<45> [ 13 -16  10  63  -7   2  19  -3 -15 -12 -20  14  20  26   1 -25  25  -2
  16  11]
<45> [-15 -14 -18 -12  32 -16 -18 -55 -32 -21  16 -39  33   8 -52  11 -38 -32
 -25  -6]
<46> [ 18  -4   3   7 -11 -16  17  23  20 -25  -7 -15   2  49  -2  19  21 -32
  18  22]
<50> [-26  24  25 -34 -20 -19 -45  38  34   2 -20  -2 -23 -41 -23   1 -46  25
  -7 -29]
<45> [ 23 -40   3  57  -8  29  11  -9 -18  12 -17  27  12   8  13  -7  43 -18
  -8   5]
<50> [ 18  -8 -12  25   4   2  23   3 -16  -3   5  -5  -7  20  15  -2  11 -22
   3  17]
<50> [ -9 -39  -8  30  11 -16  31 -32 -18 -18  40  -6  14  -9  14   2  -9  30
   2   4]
<46> [  5   9 -14 -17   2  -1 -14  13  23 -21  12 -24 -14   9  -5  23 -18 -26
   3  15]
<45> [ 24  26  -1  58   8   8 -21  20 -31 -35 -30 -37 -50  14  -3 -16 -24 -32
  18  55]
<46> [ 26  13  -8  14  25  -1   3  -2 -56 -15 -14 -48 -49  26   3   9  -3 -45
   1  52]
<46> [-23 -27  77 -62 -23 -34 -10  14  -8  41 -48  13 -21 -30 -12  35  37  53
 -23 -39]
<45> [ -5  11  13  -4  11 -35  23 -22 -31  -7 -23 -13  44  56 -40 -17  14 -18
   9  -6]
<55> [ 15  -6  42  20   5  22 -26 -12 -73  39 -76   6 -27  -8 -16 -12  39 -13
 -25   5]
<55> [  2 -66   8  24   1 -28  42 -17 -35  13  13   3  13   4   5  13  15  -3
 -26 -18]
<46> [-26   4  59 -29 -32 -47 -34  36  22   9 -64   6  18   1 -63  -2 -13   5
 -13 -53]
<55> [ 25 -19  41  61 -18  25 -49  27  -1 -42 -48 -24 -69 -16  10  27  14   6
  17  62]
<55> [ -8  44  47 -20  -5 -19   2  10 -30  21 -61   8  -1  21 -19 -29  29  25
  17  -6]
<45> [-32  -9 -14 -29   8 -23  13 -50  33 -20  38   8  94  24 -39  -1  -7  15
   6 -36]
<45> [ 13 -13 -20 -36  -7  26  -5  26   8  56   9  23 -29 -34  27  19   5 -32
 -43 -29]
<55> [  1  19 -56  -6  17  47 -33 -19  36 -22  50  -8   3 -25  10   6 -36 -15
   1  18]
<46> [  4 -38  32  34 -47 -24  29  44  53  -7 -13  37  27  22   9   2  34  17
  18 -23]
<50> [ 12  17  17  24   5  28 -22 -15 -25  -5 -42   1  -3  13 -10 -14  29  -3
  13  27]
<55> [  9  32  -9 -24  17  19  16  -7 -23  17   7  -1 -30  -1  36  -3  23  17
  14  28]
<50> [ 23  -7   8  32   1  22 -29   5 -28   1 -42 -11 -22   6 -16   2   9 -46
 -15  18]
<55> [  9 -20 -36  -4   6  16  -5  -1   4  16  24   1   2 -11   1  12 -18 -47
 -33 -15]
<46> [ -5   6 -19  15  -7  21 -26  -6  42 -18   7  14  42   2 -22 -13 -16 -14
   5 -12]
<50> [  0  43 -28 -27   1 -36  14  49  22 -15  24 -33 -31  16   3  -2 -56 -30
  10   5]
<46> [  6   2  21   1 -30 -54   4  68  36 -28 -23 -25 -20  36 -21  17 -23 -34
  11  -2]
<55> [  0  10  45  23 -20   8 -43  18   5 -10 -61   6 -12  -6 -23  -9  12  15
  11   6]
<50> [  7  43 -41 -13  29 -15  29 -11 -11 -30  35 -39   2  45   3  -8 -23 -28
  25  34]
<55> [  6 -40  -3  11  17  17  14 -40 -59  43  -3  16   9 -16   5  -3  24 -11
 -39 -17]
<45> [ -9  -8  28 -17  13 -34  14 -22 -51  10 -23 -18   2  15 -22   3  11   6
 -10  -5]
<46> [ -5   8 -17   1  21  31 -17 -37 -25  13  10   5   4 -28   3 -14  -7  10
 -11   1]
<50> [ -5 -30  45 -32 -20 -20  -3  26  -3  32 -28   9 -31 -24   4  31  22  20
 -23 -24]
<45> [-14  28 -22 -31  19 -18 -14 -20   7 -26  15 -32  29  23 -41   1 -40 -27
   2  -3]
<50> [ -1 -28  12  30 -20  19 -26   9  15  12 -17  28   5 -32  -5  -5   0   4
 -18 -23]
<50> [ 19  25  -1  -3  -6  14 -26  32   1   8 -36  -7 -24  13 -13  -1  -2 -51
  -7   8]
<45> [  5  18 -12 -11  -6  -7  17  20  10  16  -4  12  17  25  -5 -15   2 -29
  -1 -19]
<55> [-11  -2  31  46   3 -23 -11 -21  -8 -68 -10 -34   1  13 -18  -1 -10  44
  42  44]
<46> [ -2  35   7 -34   8 -55  24  27 -25  -2 -13 -38 -22  37 -18  -2 -24 -24
   5   2]
[  7  21 -35 -14  31  13   0 -25 -32   2  19 -25  -8   7  -1  -2 -17 -33
  -9  18] -> <55>
[ 20 -51  20  39 -35 -67  43  76  48 -69  26 -46 -57  33  33  59 -11  -3
  33  45] -> <55>
[  1  42  -5 -90   3   9  -4  -3  33  16  -8   3  29  43 -17  23  39 -28
   6  -8] -> <45>
[-25  -3  36 -47 -18 -44  39  11  10  33  -7  29  27   5   0  -4  26  49
   3 -47] -> <46>
[-22  30  51 -42  -3 -40  -9  17 -12  -7 -28 -24 -42 -13  -6  10  -7  57
  19   9] -> <50>
[-18   6 -15  17   7  33 -33 -40  30 -32  28   9  32 -28  -5 -10 -18  40
  18   8] -> <55>
[ 35 -13 -35  58 -18  60  -4  17  41   0   3  39  21  15  23 -14  29 -48
   5   9] -> <45>
[ -9  -2 -16   2  15  52 -40 -47  -4  10   8  18  20 -40  -5  -8  -2  14
 -15  -5] -> <46>
[ 10  16 -29 -19  20   9   0  -9  -3 -15  26 -28 -18  11  10  18 -10 -24
   4  29] -> <46>
[ 14  36   3 -69  -8  -5  25  32   6  54 -31  21  10  48  -2   1  49 -46
  -8 -26] -> <45>
[ -8  75 -15 -60  11   7 -18   7  -2  36 -26   8  18  16 -31 -34 -13 -32
  -6 -29] -> <55>
[ -4 -25   2  23  -5   3   9 -12   4  -2  10  16  19  -8   5  -4   7  17
  -1  -9] -> <45>
[-11   7  25  20 -21 -64  45  48 -13  15 -18  10  -3  12  -2 -40 -22  18
   6 -35] -> <46>
[  3   7 -47  -7   7 -10  32   7  23  -7  51  -4  17  18  14  -4 -26 -27
   3  -5] -> <50>
[  6 -22 -18  42 -23  -2  22  36  31   4  24  26   0 -14  27 -16 -17  -1
  -2 -19] -> <50>
[-13  39  19 -45 -21 -16 -27  50  37  12 -23   2 -26 -17 -11   0 -25  10
   2 -22] -> <50>
[ -8   1   8 -62  17 -20  -6  -5 -40  35  -8 -24 -31 -17 -12  25 -12 -15
 -37 -17] -> <45>

(37) [  1   3 -39 -21   3  31 -12  -3  -5  26  12  17  18 -40 -22  -9   4   1
 -29  32]
(37) [-30  67 -26   6  -4 -13 -14 -59 -31  44  -5  65 -10   4   6   6  23 -59
 -13   7]
(32) [-15 -36  11   4  12  -8  13  16  12   6 -16  30  38  18 -17  37   6  12
  44 -19]
(30) [ -9 -68   9 -28  -9   1  -7  -4  -6  -6  17 -17  -4  36   6 -24 -35  14
  31   2]
(36) [-21 -19  15  21 -25 -18 -13  18  15  19 -13 -65  12  23   1  13  65   5
  17 -24]
(37) [  3 -26 -23  18  21   7  11 -27 -17 -19   6   4 -39  27  -9 -20 -28 -46
   4  19]
(30) [  2 -47 -22  10   6  16 -14   6  23  -6 -18 -45  -4  -8 -24 -39  -1 -24
 -14  45]
(27) [ 61  -6 -35 -42  36  25  11  -8 -14 -27  68   6 -53 -22 -14  26 -15  28
  17  34]
(27) [ -1 -16   9   3   0  19  -2  -4  12 -37  -8 -21   4  11   1  24 -37  24
  -5  10]
(36) [ 26  13  11 -44 -18  -1 -13   3  -8  -4  36 -22 -25 -18  26 -33 -15  34
 -13   5]
(27) [-11  -2  26  10   4  12 -19 -41 -18 -45  23 -18 -35  59  17  57 -67   5
  17  -5]
(36) [  1  48 -16  58   8  -6  36 -16  -1 -28 -60  24 -20 -17  10 -68 -24 -69
 -66  11]
(30) [-17 -52   2  -1 -11   7 -14  -5   2  -5  -5 -35  -1  27   0 -30 -24  -8
   3  12]
(32) [ 15  -6  29 -62 -20 -16 -14  -3  -1  -4  10  24  -9 -14  38 -90 -72  18
 -10  16]
(36) [  7   1  30  19  16  -8 -17  -3  19 -30 -12 -14 -19  17   2   9 -37 -17
  11  12]
(27) [ 54 -22  -7 -10  26   4  40  14 -15 -47  44 -14 -54   4   4  -4 -18  22
  18  -7]
(36) [ 31  10   3  -5  23 -35   8 -13  32 -21 -20  12 -30  -1  -1  13  27 -13
  40  27]
(32) [ 19  25  15  -8 -19  -9  33 -19  16 -67 -38 -11 -18  -3  42 -25 -36  33
 -30   7]
(32) [  5   7 -22  39  11  18  21  23 -14   3  14 -24  -3  -7 -20  30  42  -5
 -14 -24]
(37) [ -3 -10  -7 -10  -7   2 -20 -10 -11  14  18 -19 -18   5   2 -28  -3 -16
  -5  13]
(32) [ -8   4 -28   4  23  33 -34 -10  -7  27  17  23   8 -21 -35  11 -20 -35
 -17  37]
(27) [-31 -26 -30  -8 -15  24  -9  -3  -3  32  -8   1  41  -8 -20   0  18   5
 -14  11]
(36) [  3   8   5   0 -19   0 -26  13 -16  24  47 -70 -24   8   6  18  52  13
   2 -23]
(32) [ 25  34 -13   1  17  29  39   0   1 -47  -3  29   9 -27  -2  56 -24  46
 -22  -2]
(37) [ -1 -26   8  32  26  15  15  25 -16 -11  13  12   2  15 -17   2 -41 -19
   4 -24]
(30) [ 14   7 -27  -2   9  12  29 -11   0 -21  -9  16  -4 -14  -5  10   4  10
 -11  13]
(37) [ 10 -13  18   7   7 -13 -12  13   6  -2  11 -27 -20  12   0  -8   3 -11
  18  -3]
(30) [ 12 -20 -42  20   6  11  28  -2  27 -23 -44 -28  -3 -22 -19 -26  33 -14
 -24  39]
(37) [ -7 -16 -34  15  13  33  35 -28 -11 -39 -20  27   4   8 -11  13 -42  -2
 -22  17]
(32) [ 14   4  23   4  -4   7 -17  27  24 -18  -6 -41   4 -20   2  -9 -16  19
 -20   9]
(30) [  1 -24   7  -9  -2   3   7  -3 -11 -16  12  -3 -11  18  10 -14 -32   9
   7  -7]
(37) [ 24 -17   7  -5  18 -39  13  27  -3  26  19  16 -24   0  -3 -42  34 -29
  41 -16]
(30) [  5   1 -33  13  28  18  10 -33 -14 -18  -6  40 -26  -2 -14 -26 -49 -51
 -21  37]
(36) [-16  -6   2   8 -17   4  -6  20   9  18 -23 -12  29 -17  -1 -40   4  -5
 -29  -2]
(36) [-17 -21  43   6 -11  16 -38  14   0 -12  15 -43   7  25   8   6 -61  15
  -6 -12]
(27) [ 27  14 -11 -54  13  -2  -1  -7  17   3  -1  61  11 -45  -3 -15 -21  21
   5  41]
(32) [ 16  -6  32   2   4  -1   6  51  20  -9   9 -24  25 -11  -5  46  18  52
  21 -32]
(30) [ -7  -1 -16 -14 -26  10  69 -34 -24 -54 -12  16   4  29  35  38  -9  66
  -5 -34]
(32) [-27 -32 -19  19  10  -2   7 -10  -8  22 -15  25  14  23 -20  -3  10 -39
  18  -1]
(30) [-48  18  22  49 -10 -14 -52 -13  -1  38 -28 -14   3  24  -1 -33  -7 -82
 -20   1]
(27) [-20   5   4  -4  -5  -5 -22  -6  -7  32   5  17  13   5  -3   4   6 -15
   8  -3]
(37) [-40  66 -18  -4 -28  13  -9 -54 -15  15 -25  43  29  -7  15  37   3   4
 -40   5]
(36) [-28 -20 -31 -17 -34   2  23  20   0  50 -27  13  61 -29  -6 -40  62  20
 -20 -15]
(27) [-40 -53  19  14  -8  37 -44  21  12   9   2 -46  51  23 -27  51 -27  24
   6  -3]
(37) [  8 -16  21 -25 -26  -1 -34  14  21  -1  12 -70  -4  -4  13 -13  10  35
  -1  12]
(30) [-42 -38  24   1 -14 -33 -46  -4   8  53 -13  -8  13  37  -2 -34  17 -48
  38   0]
(32) [ -7 -22  32  16   0  -6 -48  41  32  24   1 -58  20   1 -20  19  28   0
  21  -1]
(27) [-31 -78 -24  24 -12  46   5  26 -13   4  12 -66  32  25 -29  20  12  22
  -8 -19]
(27) [-38  34  -4  59 -33   6  18 -59  -1 -58 -64 -49 -18  45  32  17  -9 -18
 -51  -2]
(36) [ -2   4 -17  -4 -20 -19  29  -8  -5   7 -12  -8  -4   4  14 -10  58   9
   3 -16]
[-11 -36  40   7   4  -3 -39  33  49   0 -30 -27  39   0 -18   9 -19   7
  20  16] -> (32)
[-29 -21   3  10   4 -17 -21 -13  11  29 -12   5  16  33 -17  44  39 -21
  49  -1] -> (32)
[-26  -4 -13  14  -1  19 -25 -31 -39  15  25  -2 -23  27   0 -22 -40 -48
 -22   5] -> (37)
[ 41 -15 -31 -20  19   2   9   1  44 -24 -17 -18 -11 -35 -22   8  36  17
  11  57] -> (37)
[-27  24  68  11 -12 -46 -23   7  18  12 -39  35  25  20  27 -18 -32 -20
  19 -28] -> (27)
[ 12  -8 -38   6   2  20  43 -16   5 -40 -25  -5  -6 -10  -4   0   3  14
 -24  20] -> (30)
[-11  32   1  26  19  15  -8  10  -6  17   0  36  25 -14 -20  40  -8 -16
 -11 -11] -> (37)
[-27 -10   5  26 -16  -7  35 -19  -8 -29 -40   4   7  37  20  -6 -15  -4
  -7 -25] -> (36)
[ 21  12  32 -14  26  -9 -50  37  16  35  40   5   3 -23 -21  28   6  -1
  34   4] -> (27)
[ -2   6  -6 -20  15  10 -24  -5  -5  27  27  33  13  -9 -19  41  -1   4
  20  10] -> (32)
[-19 -27  12 -23 -22   9 -10  23  13  15 -21   5  50 -20   2 -44 -28  24
 -20   3] -> (36)
[  9  15 -22   3  12   3   3  -1  -7  16  11  11  -7 -16 -13   8  27 -14
  -2   6] -> (36)
[-14  -6  50  16 -12   2 -60  32   0  20  25 -58  -1  12   5 -22 -33 -14
 -12 -16] -> (30)
[-18   9  -4  -4  -7 -21 -16 -35  -3  21   0   3 -11  30   3  36  42 -15
  34   2] -> (32)
[  5  22 -26 -40 -15 -10  15  -4   3  31  -9  41  24 -39   4 -16  47  21
  -6   9] -> (37)
[ 19 -32  -4  10  21   6  61  25  14 -46 -26  24  19  -3  -9  15 -16  32
  13 -14] -> (37)
[  3 -18  24  -6  -4 -14  -5  15  -2   2  12 -12  -7  14  10 -20 -10   3
  17 -17] -> (30)
[ 21  10  28  13  12 -33  -9  10  32 -15 -12 -28 -23   9   2  24  31  -5
  35   3] -> (37)
[  8 -17   2  24  -9  -8  56   0  -7 -52 -24 -21 -23  24  25 -31 -13   7
 -12 -26] -> (27)
[ 12  -1 -16 -35  11  16   6  -8 -16   4  30  42   2 -14  -5  11 -24  21
   6   9] -> (36)
[ -2   0   4 -19 -28 -51   9 -50  -8  -8 -11 -15 -54  44  45 -46  28 -20
  27   1] -> (37)
[-13  14 -18  36  -9  10  14 -14   6 -18 -39 -22   0  -2   0 -10  11 -20
 -39   9] -> (30)
[ -4 -15  16  -2   6   3  -7 -14 -19 -15  28   0 -20  37   8  23 -39   3
  23 -13] -> (27)
[-12  -5  15  -4 -17 -27   9 -30  17 -26 -41   1  -5  28  25  -9  -5   1
  15   6] -> (32)
[ 14 -11 -54 -60  16  16 -19   6 -17  76  55  53  16 -50 -37  -9  44   0
  16  31] -> (27)

<256> [ -9  26 -18  13 -23  -3 -18  16   9 -23  26  13  27 -11  22  27  -1   2
   9 -34]
<254> [-27  46  23  -5 -34 -29   1  12  23   5  38  63 -17  -8  33  61  -4  18
   2 -24]
<245> [ -7  -8 -24  -9 -23  30  20  60  13 -27 -49  -7  -3 -15  -8 -15 -23 -52
 -28 -43]
<254> [-24  16   9   0 -35   0   0  17  28  13  19  30 -11 -12   0  23 -17   9
  -7  -8]
<247> [-32  38  36 -29 -23   3  14  -7  76  14  13  55 -30  20  31 -10 -13  -8
  32 -22]
<245> [-32  11   8 -23  11   2 -11 -17 -14  13  -5 -68  45  26  35   6 -19   4
 -10 -34]
<256> [-38  -1  32 -17 -12  -7  16   9  17  46 -13  38 -40 -19  10  41 -25  32
 -33  50]
<245> [ 16  -9  -9  30 -17 -12 -16  -4 -26   7  43  -7   6 -11 -43  15   8  20
  -7   6]
<256> [-23   0  17  -6 -17   4   4   2  26  29   5  21 -19  -8  -3  10 -18  18
  -9  24]
<256> [-36   8  11  -4   0   1 -21 -24  17  32  17  -7  21  -1  29  21 -17  43
   2  32]
<256> [  5 -24   2   6 -13   8  24  32  14  12 -28  52 -54 -33 -32   3  -7  -1
 -25  50]
<245> [-24 -10  -5 -18   2  31  -6  -4  11  11 -20 -68  36  21   3 -36 -26 -16
  -6 -25]
<254> [ 23  23  24 -35  57 -32  18 -39 -40 -24 -18 -35   9  56  46 -14  33 -30
  27 -53]
<247> [ 12 -17  -4  24 -38  -4   5  27 -13  13  25  14 -25 -24 -65  15  -6   3
 -29   5]
<247> [  0  -8 -23   2   3  19   2  25  14 -21 -34  14   2 -19  14  -8  -4 -13
  -3  11]
<256> [ 28 -22  11 -11  20   6  21 -14 -12   3 -18 -27 -21  26 -38 -51  11 -30
   5  -6]
<247> [ 27   5 -19  25 -14  -1 -12   1   6 -26  33  21   4  -4 -22 -13  20  -8
  27 -16]
<247> [-25   9  26 -13 -33   1  18  18  35  27   5  37 -37  -6 -10  14 -22   1
 -15   0]
<245> [ 15   0  -3   7  -1   3   8   6  25 -13  -4  50 -27 -11  -4 -13  12  -6
  19  20]
<247> [  4  -4  17 -16  16  18  -4 -47  25  16  13 -47  14  48 -15 -70   1 -13
  38 -17]
<247> [ 14 -10  11  13 -27   2   0 -10   8  20  42  -8 -14  12 -64 -27   0  -3
   5 -12]
<256> [ -4   8  22 -12 -41  -9  43  53  18   5 -14  64 -68 -18 -29  23 -13 -30
 -33 -21]
<245> [-10 -21 -11  -7  -9  32   3  15   6   6 -24 -50  16   5 -23 -34 -24 -23
 -18 -17]
<245> [ -6   1  14  -4  29  19 -30 -79  52  25  32 -16  25  37  16 -64   9  33
  70  42]
<254> [-13  21  12 -22  12 -46  20  29 -85  -9 -26 -34  10   1  40  86  -3  -9
 -62 -54]
<245> [  5 -15   2   3  -4  -7  10  14 -29  10  -8 -11 -12  -9 -25  15  -4   0
 -31   6]
<254> [-31  14  16 -15 -23   1   2   6  14  20   9 -13   4   8   6  15 -24   1
 -15 -28]
<254> [-19   7   2   7   7  -9 -29 -30 -11  19  29 -25  36   2  23  25  -4  43
   4  19]
<254> [-45  10  29 -29 -39  40   2 -14  81  41  18 -26   2  36 -17 -58 -42 -15
  18 -36]
<256> [-59  45  21 -15 -19 -25 -16   0   6  22  25  15  23  -8  70  84 -23  44
 -17 -11]
<247> [  9   2   5   6 -24  14   0  -7  38   3  29  12 -13  13 -37 -41   1 -15
  26 -18]
<254> [ -7  28  -1  19 -19 -36  -7  20 -14  -9  28  67 -12 -36  28  83  10  33
 -12  13]
[ -42   -6   30  -71   40   15   47   17   -3   17 -110  -43  -16   23
   59   -8  -34  -38  -43  -10] -> <245>
[ -5  12  17  19  14 -31 -51 -83 -32  39  90 -54  55  30   1  19  15  72
  29  18] -> <245>
[-23  -8  -2 -40   1  22  43  61  -2 -13 -92 -20 -17  -5  21  -2 -32 -57
 -52 -37] -> <245>
[  5 -22   6   9 -24   9   6   6   0  24  14 -15 -17  -1 -60 -18 -11  -3
 -18   4] -> <247>
[ 33  11 -44  29   3   8 -18  12  13 -61   8  35  21 -16  17 -15  29 -17
  42 -14] -> <247>
[-28 -17 -10  11 -12  14 -25  -3 -10  30  11 -46  35 -14  -9  16 -27  34
 -27  26] -> <254>
[ 39 -16 -29  28  33 -28  -4  13 -70 -34 -19  16   1 -34   8  44  34  14
 -18  38] -> <254>
[-21 -24  28 -20   8  -3  12 -12 -31  51 -16 -56  -7  12 -23   6 -23  15
 -44  20] -> <247>
[  6  -4 -13  28 -16  10 -19  -6  38   1  29  52  -9 -25 -13  -7   7  27
  27  48] -> <254>
[-11 -19  16  -6   3  -2  19  13   2  29 -30  34 -43 -25  -6  20 -11  19
 -30  62] -> <256>
[  1   4 -29  -7  43  12 -10   0  -3 -41 -49  -7  35  -4  69  -7  11  -9
  19   7] -> <247>
[  1   0 -10  23 -17   4 -14   3  24   1  23  44  -8 -25  -8   9   3  24
  12  35] -> <254>
[ -1  -8  -3   8 -11  -8   4  19 -21   7  -2   6 -10 -20 -15  29  -5   8
 -29  12] -> <247>
[-35  -1   6  -2  23   5 -48 -67 -11  42  36 -88  74  27  27  -2 -15  58
  13  23] -> <254>
[-11 -16  -4   2 -32  32   6  22  40  14  -6   4 -15 -10 -37 -31 -24 -14
  -9   3] -> <254>
[-21  19  59 -46  -8 -25  43   0  -4  35  -9  -2 -45  34  -2  16 -15 -20
 -27 -43] -> <256>
[-16 -15   1 -17   3  18   8   9  -6  12 -31 -49  11   9  -5 -17 -22 -16
 -25 -13] -> <245>
[ 14 -12   7  11   2 -14   3  -6 -18  12  12  14 -20  -8 -25  10  10  15
  -8  29] -> <245>
[-14   0   5 -11 -14   2  12  21  -6   7 -13 -15  -4   0  -6  10 -17 -14
 -26 -24] -> <254>
